Each row is followed by its group and then its class within the group.
[ -3  55 -21   3  11   5 -15   1   7  -4 -10   4 -13 -17  -8 -16   9   1
 -14   2  11  -5] : F Q16
[-17  80  -4 -10  22   1 -15  17   6 -14 -10   6  -3 -70  -3 -19  28  28
   2   4   5  15] : F Q882
[ -4  -9  17  13   5   3  -1  12   4  -3  13 -10 -16 -13 -25   2  -6  -8
  -3 -29   4  10] : Q Q296
[ -9  59  -3  16  17   0 -16   2   7  -5  -1 -17 -20 -27 -41 -18  28  16
 -10   2  11  11] : Q Q176
[  0  14  -8  -8   4   1  -8   1   2 -15 -13  -3   4  -9   6   2   4  13
  -7   7  -2  -6] : F Q16
[ -3  29 -17  -7   2   5  -7   1   7   1 -14  12   0 -21  18  -3   8   5
  -7  25  21  -2] : F Q16
[  0  14  35  -2   9   1 -10 -15   0   0   7   2   4 -10  -4  -6   0  16
 -15   1  24  -9] : Q Q176
[ -7   1  20   6   5   0  -8  -1   7 -12   3  -9 -11  17 -34   1 -15   9
 -15 -30   7 -16] : Q Q296
[  2  14  24   3   8   1  -4   5   4 -14   4  -7  -1  -6  -9  -1  -3  10
 -20 -17  13  -5] : Q Q176
[ -3  14   9   6  -4 -14   1  13   3 -11   8 -17   2  20 -27  -1   3   0
  -8  -9 -16 -10] : L Q976
[ -3  32   4  12   8  -5  -8 -69   6  -3  -4  -3  -4 -12 -19 -14  10   8
  -1  11  20  -1] : Q Q176
[ -1   8  -9  -8   2   4 -17   7  -1  -5  -3  -8   1   4   8  11  -5  15
 -17  10  -7 -16] : F Q16
[ -5 -41  11  -2   6  -2  -7   4   3 -30   2 -20  -1  -6 -13  12 -11   7
   0 -42  -2  14] : T Q147
[-11 -16   1  12  10  -4 -13  16   2  -8   7 -11  -1  -8 -28   8 -18   6
  -1 -34  -3  19] : T Q147
[-16  80 -32  -3  20   3 -13   5   6  -5 -17   8 -14 -71  -2 -37  34  10
  24  27   9  35] : F Q882
[  2 -18  24   6  -3  -7  -8 -22   4  -4  13 -17   2   9  -8   6 -21  12
 -14 -14  11 -21] : L Q325
[  3   3  30   3   1  -1   5   8  -5   7  18   8   5 -13 -11  14  -6   5
  -1  -3  19  10] : Q Q296
[ -9  80 -44  -8  15   5 -19  12  17 -24 -18   3  -2 -28  -7 -23  14   8
 -12   9   6   7] : F Q882
[-13 -26  16   0   8  -4   4  19  -9   4   6  -2   6 -19 -10  -1  -6   9
   6  -8  -6  29] : Q Q296
[  7  15  -3  -7   6   9 -16   8  13 -18  -7  19  -1 -18  20   6  -6  15
 -17  -8   9 -10] : F Q16
[ -1  17  27  11  24   3 -12   7  -4  -1  14   1   1 -23 -12   7   0   8
  -2 -22  12   6] : Q Q296
[ -7 -26  10  -5  -1  -3   6  -8  -7  15  10  -1   0  12  -4  -1 -10 -16
   7   3   1  -4] : L Q976
[  4   0  27   2   7   2   2   1 -22  -9   3   2   2   3  -8   3 -13  18
 -14 -42  11  -5] : Q Q176
[  1  21   1  11   7  -5  -6 -23   4   7   2   0  -5   3  -7 -11   5   2
  -9  16  17  -9] : Q Q176
[  3   6   0   7  -1   4 -10  -7  -5 -25 -12  -4  -5  -7   9   0   7   7
   3 -25  -3  -9] : F Q16
[-10 -25  33  -3   0   0   0  31  -3 -12   3  -6  14   6  -7  26 -10  10
 -10 -44 -18  -1] : T Q147
[ -1 -26  13   3  -3   9   0  15  -1  -1  16  -9   3  22 -16  19 -21   2
 -10 -40  -8  -8] : T Q147
[ -4 -10  40   8  14   1   9  19  -4  -7   7  -1  16 -48   6   4   5  15
  11 -35  -3  19] : T Q766
[ -2   6  20   5  22   1  -8  24   0   1   8   7  15 -24   0  12   3   8
 -12 -16  -6   5] : Q Q296
[ -4   6  29  13   2 -11   0   9 -26  -2  14 -18  10   1 -35   1   6   0
  -5 -14   7  -7] : T Q147
[ -5  60 -13  -8   3  -3   5  11   6  -8 -13   6  -2 -17  15 -16  15   8
   2  11   0  13] : F Q882
[ -6 -10  29  37  21  -2 -10   0   1   5   4  -4  -8 -80 -24 -13  29   6
  27 -37  11  35] : T Q766
[ -7  53 -14  -7   8   2 -13   6   2 -20 -16   1  -3 -32  -1 -21  11  11
  -7   7   7  10] : F Q882
[ -1 -17  11  -2 -10  -4   8  10  -4   1   2 -14   9  28  -6  10  -1  -1
   4   1 -11 -14] : L Q976
[  2   2  -4  -1   2   2  -5  -9   0   1  -1  14   1 -22  23  -4 -17   7
   0   9   9  19] : F Q16
[ -1 -25  25   9   8  -3  14 -24  -4  10  26 -11 -14  16 -20 -21 -12  -9
  14   4  21   6] : L Q325
[-10  63 -27 -11  20   8 -26   8   9 -18  -9   4   1 -40  -3 -15  10   9
 -10   8  13  18] : F Q882
[ -4  54 -22  -7   8   9 -12  12   2  -4 -12   6   5 -12   2 -11  16   4
 -12  24  -1  -8] : F Q16
[ -8 -19  16  10  13   3 -17  14  -3   5   4  -1   4 -51 -11   6  -3   9
   7 -19   7  18] : T Q147
[ 10  -6  17  -1   7  -8  12  -5  -3   4  17  -3 -17   8  -1   3  -2   2
  -4   4  -1   0] : L Q976
[  5  13  20  10 -25   6  -5  -6  12   3   4  -2   1 -24  -3  -5  18  10
  -4  -3  10  -3] : Q Q176
[ 15  35  18   3  19   1  -5  -4   0   1   5   8  -3 -33 -12 -14   3  15
   5  12  28  11] : Q Q176
[  0  -7  27  13   6  -2   5   1  -3  11  24   2  -3  -7 -14  12  -7  -3
   7  -9  18  23] : Q Q296
[ -5  28  31   9   3  -8  15  -6  -5   8  15  -2   6   2 -13  -4   3  10
 -12   7  14  -8] : L Q325
[ -1  -6  25  -1   7  -6  -2  -3   3   7   8 -14   6   0  -3   4 -10   6
  -3  25   0  -5] : L Q976
[ -7  -8  34   5  -2 -15   1  12  -1 -17  14 -12   4  18 -25   4 -14  14
 -21 -38   3 -15] : Q Q296
[  1  26 -14  -5   0   8 -22  -4   4 -26 -16   9  -7 -18  15   3  -5  15
 -16 -11   6  -6] : F Q16
[  9  -5  46  21  12   1   0   7   6  -2   4  -6  10 -61  -4  10  33   3
  13 -35   1  14] : T Q766
[ -5  -7  32   3   1  -1   0  12   0 -11  19  -8  -2  14 -19   5 -12   5
   1 -35   2   2] : Q Q296
[-15  58 -26  -2  23   4 -14  14   3  -3 -16   2 -10 -49 -16 -17  23   9
  17  27   2  39] : F Q882
[ -2   5  30  10  24  -5   5  -3  -7  11  16  -3   9  -2 -28  -7   1   7
  -6  17  20  -3] : Q Q176

Each row is followed by its group and then its class within the group.
[  5   4  -8   2   6   3   1   3   5  -2   5  27  -7  -3  -4 -25   7  12
  -6 -22  -3 -10] : Q696 (89)
[ 37   1  11 -15  -9  21  -4  -7 -15  -6  -1   6   7 -10  -8 -18   2  -5
 -15  20   6   9] : Q829 (88)
[ 21 -13   0   8  -7   8  -1 -11   6  -6  -2  -5  10 -14 -11  -8  -1   8
   1  12   6  -7] : Q829 (80)
[-16   3   3   2  -1   2   2  13  12   4  -4  14  -4   4   6   4  10 -13
   9  -1   3  -7] : Q672 (67)
[  7   0  -1   5   5  16   1  13  11   3  -5  25  -4  -8   4  -6   7 -11
   9   9  13 -15] : Q672 (67)
[ 21  16  -6  -6   6  10   1  10 -15   2   6  24 -13   4  11  -6   7 -13
  -8   4   0   4] : Q696 (77)
[  7  22  -5  -7   8  -9   2   9 -11   4  14  30 -18  14   9  -9   9  -2
  -5 -20 -11   0] : Q672 (69)
[ 18   5  18 -22  -9  -5 -17   3   7   7   1  19   5   3  -7  12  18 -25
   8  24  11 -12] : Q829 (68)
[  3   7  -4   0   3  19   0  11  -3   3  -4  16  -4   1   8  -3   5 -14
  -4   7   5   1] : Q696 (77)
[ 7 -6  1  1 -2 -2 -1 -7  6 -2 -4 -5  4 -7 -7  0 -2  9  0  2  1  0] : Q829 (80)
[-31 -11   5   4  -8 -16  -2  -7  15   3  -7 -30  12   7  -6  17  -8   4
  12  -2   0   5] : Q545 (72)
[-12   1   2  -6 -10   3  -3   2  -4  -3  -5 -14   7   6  -4   1  -1   0
  -6   4   2  15] : Q545 (91)
[ 14   2  11 -13  -9   4  -4  -1  -3   0  -3   5   8  -3 -10   2   8 -12
  -1  22   9  -3] : Q829 (68)
[ 14   3 -10  10   8  18   5   3  -4  -4  -1  19  -5  -8   7 -19   5  -1
  -6   6   2  -2] : Q696 (89)
[ 23  -9   4  -2 -11  15  -4  -8  -4  -7  -4  -2  13 -15 -14 -12   2   1
  -9  17   9   6] : Q829 (88)
[-13  13   9 -15  -1 -20  -5   4  -5   7   8   1  -4  19   1  11   2  -7
  -1 -11  -8   7] : Q545 (91)
[-48  21  13 -30  -9 -26  -3  20   2  12   2   8   1  34  -8   7  13 -14
  -6 -26 -10  19] : Q545 (91)
[-53   9   9 -12 -10  -6   0  16   8   5 -14 -18   7  22   0  18   4 -21
   5  -7   0  19] : Q545 (72)
[ 25   3  11 -13  -9   1  -5  -2  -5   3   1   5  -1  -6  -4   9   5 -14
   0  26   7  -1] : Q829 (68)
[-11  -5  -3   8   3   6   2   1   1  -1  -6 -12   2   0   6   7  -5   0
   0   3  -1   5] : Q545 (91)
[ 18  22  -1  -2   5  26   1   9 -23  -1   3  25 -11   7  16 -16   7 -20
 -16   3   4  13] : Q696 (77)
[  6   3  -3   6   7  15   0   7  -1   0  -5  11  -3  -8   7  -4   9 -10
   7  10   8  -9] : Q672 (64)
[ 18   0   0   3   2  16  -1   4   2   0  -4  18  -4 -14   1  -4   8 -11
   4  21  12 -13] : Q672 (67)
[ 21   4  -4   2   6  10   1   9   7   1   2  36  -2  -9   1 -14  17  -6
   4   2  10 -21] : Q672 (67)
[-13 -14 -12  24   1  37   2  -1   3  -7 -19 -31  14 -14   8   1 -11  -6
   2  22  11  16] : Q545 (85)
[  5  -7 -15  21   4  46   3   7  -7  -8 -16  -3   7 -15   9 -22  -4  -7
  -8  13  10  13] : Q696 (79)
[ 15   2  -7  10   9   6   4   4   5   3   4  24 -10  -9   7  -9   7   1
   7  -3   3 -19] : Q672 (69)
[  7  11 -10   0   6  19   3   7 -15  -1   1  20  -5   5   6 -18   5  -8
 -14  -7  -1  15] : Q696 (79)
[  6   3 -11  12  11   2   5   3  -1  -1   5  22 -12  -1  12  -7   4   1
   0 -10  -9  -6] : Q672 (69)
[ -4  13  -3  -2   5  10   2  20   2   4   0  25  -8   7   7 -12  14 -14
  -1  -7   3  -1] : Q672 (64)
[ 20  16  16 -24  -2 -12  -6   1 -12  16   7  12  -5   9  -6   8   9 -15
  -6  14   0  -2] : Q829 (68)
[-13   5   1   4   5  10   0  16  16   4  -6  30  -4   2   0  -6  17 -15
  10  -4   9 -12] : Q672 (67)
[  4  -8 -16  15  -1  46   2   4 -20  -9 -18 -12   8 -12  12 -15  -7 -10
 -12  18   5  30] : Q696 (79)
[-10  10   2  -9  -4   4  -3   7  -9   1  -2   2   0  10   4   2   1 -15
  -5   1   0  10] : Q545 (85)
[  6  -7  -4   8   4  21   1   6  13  -3  -6  15   3 -14  -6 -16   9   1
   1   3   9  -8] : Q672 (67)
[ 18  -6 -13  27  10  30   5   0  -2  -6  -5   0  -5 -20  21  -5  -5   0
   7  17   7  -8] : Q672 (64)
[-11  -3   1  -6  -8  -6  -2  -3   2   1  -2 -10   2   2  -7   1  -1   2
   0  -1  -1   5] : Q545 (91)
[-47   8  16 -23 -15 -14  -5  10   8  10  -7 -22  10  24  -3  24   3 -24
   6   5   0  15] : Q545 (72)
[-20  -2   5  -1  -3  -7   2   1   5   2  -3 -12   4   2  -1   7  -3   0
  -2  -5  -1   4] : Q545 (91)
[ 15 -14   7   1  -6   1  -3 -11  11  -1  -2  -6   7 -17 -11   5  -2   2
   9  19  10 -18] : Q829 (80)
[-28  11  10 -16  -3 -15  -3  17  10  11  -1   4  -1  20  -4  13  13 -16
   8  -9   1   2] : Q545 (72)
[-31  16  -3  -5   2   2  -2  18  -4   4  -3   5  -3  20   8   2   7 -15
  -4 -13  -3  16] : Q545 (85)
[  5   6   0  -4   5   3  -2   9   5   3   6  25  -6   2   2  -8  13  -1
   0  -4   2 -10] : Q672 (67)

Each row is followed by its group and then its class within the group.
[-18   4 -20  -5  -3  -9   8  -4   7  10 -20  41 -19 -25   4  15  28 -32
   1  -2  12  18] : (63) [64]
[ -6  -2  -6   4   8  19   7  -1 -17  21   5   1  11  -6   8 -23  -5  -5
   2  -4 -11  21] : (61) [57]
[ -4  13   6   5   1   6  12   4  22  -9 -10  12  17  23 -15  -7  20  42
   1   1  -3   7] : (57) [63]
[  8   3 -15  16  -2  -6 -14   7   5   8   0   2 -19  13   3  -6  -9 -28
  15   2   2  -3] : (63) [50]
[ 16   8   4  26 -10 -14  15   5  13  -8 -17 -12  17  28  -5 -12  30  55
  26   3   1  16] : (57) [61]
[ -3  -8 -12  11 -19  -1   9  -7  24  11  -4  23 -10 -13  11   3   0 -13
   4   4  21  17] : (63) [50]
[  7   0 -23  15 -13  -5 -16  -3  22  -8 -13  18 -16   9   7   7  -4 -37
   6   9   9  38] : (63) [50]
[ -6   1   0   1   9   9   7   4   1  35   7  -1   0 -18   0  -4   1 -11
  -5   1 -10   4] : (61) [56]
[  8   6   7  -2   8   8  10   2  -9   3  -4  -3  34  14 -17 -18   4  38
   1   5  -7   3] : (57) [63]
[ 11  19  10  -7  12  13  12  -6  -9   5  -1   0  21  21  -8 -22  -1  45
   8  11 -13   7] : (57) [63]
[-24   2   2 -10   0  -6  12  -2  13  12   3  42   5 -25  -1  31  18 -21
 -16  11   0   6] : (61) [56]
[ -5  -7   5  -4   3  12  17   3   3  14  16   6   1 -12   1 -14   2  23
  -1   8 -11   0] : (61) [57]
[ 11  -6  12  50   2  14   4  11  15 -11 -15 -29   3  17   4  -8  12  41
   6  10 -13  17] : (57) [61]
[  6  -2 -20  13 -14  -1 -22  -1  13   6 -25  14 -10   7   9  -1  -9 -59
  10 -17  23  -2] : (63) [64]
[  6   9 -14  23 -16  10 -17   4  12  13 -18  -3   1   3   8 -13  -7 -37
   7   1   1   4] : (63) [50]
[-13  -6  -7 -12  10   4   7   0  -1  12  10  17  20  -6   5 -16   4   4
   6   8 -10  21] : (61) [57]
[  4  -9  -4 -18   6   4  22  -6   6  13  -1  12   8 -10  -1  -7   0  30
  -6  -1 -19  11] : (61) [57]
[  6   9 -25  12   7  10 -10   0   5  25  -1   4  -3   2   3 -13 -15 -27
   5  -6 -14   5] : (63) [64]
[-12  -9  -7 -10   6   6  24   0   4  20   2  20   7 -21  -1  -4   9  16
  -6   8  -9  22] : (61) [57]
[ 17   8  -9  33  -3   4 -11   2  11  -8 -14 -22   5  23   4 -16  14  38
  13   7 -15  15] : (57) [61]
[ -4  -1   0 -15  -6  -5  22  -6   4 -12   1  31  20   7  -2  -7  14  63
 -18  -4 -13  16] : (57) [63]
[  5  17   9   7   6  15   9   1 -16   7   9  -5  27  35  -3 -20  -2  47
   6  11 -29   0] : (57) [63]
[  9  19  10  11  -4   1 -10   2   1   4  14 -16   8  19 -13 -17  -4  35
  -1   9 -14  -4] : (57) [63]
[  0   0  -4   9  -4 -24  52   0  25 -19 -19  43  12  13  -9   0  46  67
  -6   1   0  26] : (57) [61]
[  3   0 -10  26 -10  12 -29   8   2  15 -17 -26 -11  15   7  -1 -10 -67
  32 -25   2  -6] : (63) [64]
[-20   4 -16  17  -9  10 -28   0  20  29 -21  20 -21 -15  11  -2   1 -58
  14  -1  12  12] : (63) [64]
[ -2   4   5  27  -2   2  14  -1  12  -9  -9 -19   9  19  -9  -7  25  53
   7  16 -14  13] : (57) [61]
[-13  -4   2 -15  14  12   5  -9  -1  31  13  10  -2 -37  -2  10  13 -14
  -8  35   0  27] : (61) [56]
[ -8  11  -9  30 -12   2 -44  -2  -6  13  -8  -9  -4  -6   3 -11 -16 -81
  17   2  10 -12] : (63) [64]
[ -5  18 -24  27  -8  13 -13   3  21  10 -15  32  -1  -3  12  -7  11 -51
  11   5   1  10] : (63) [64]
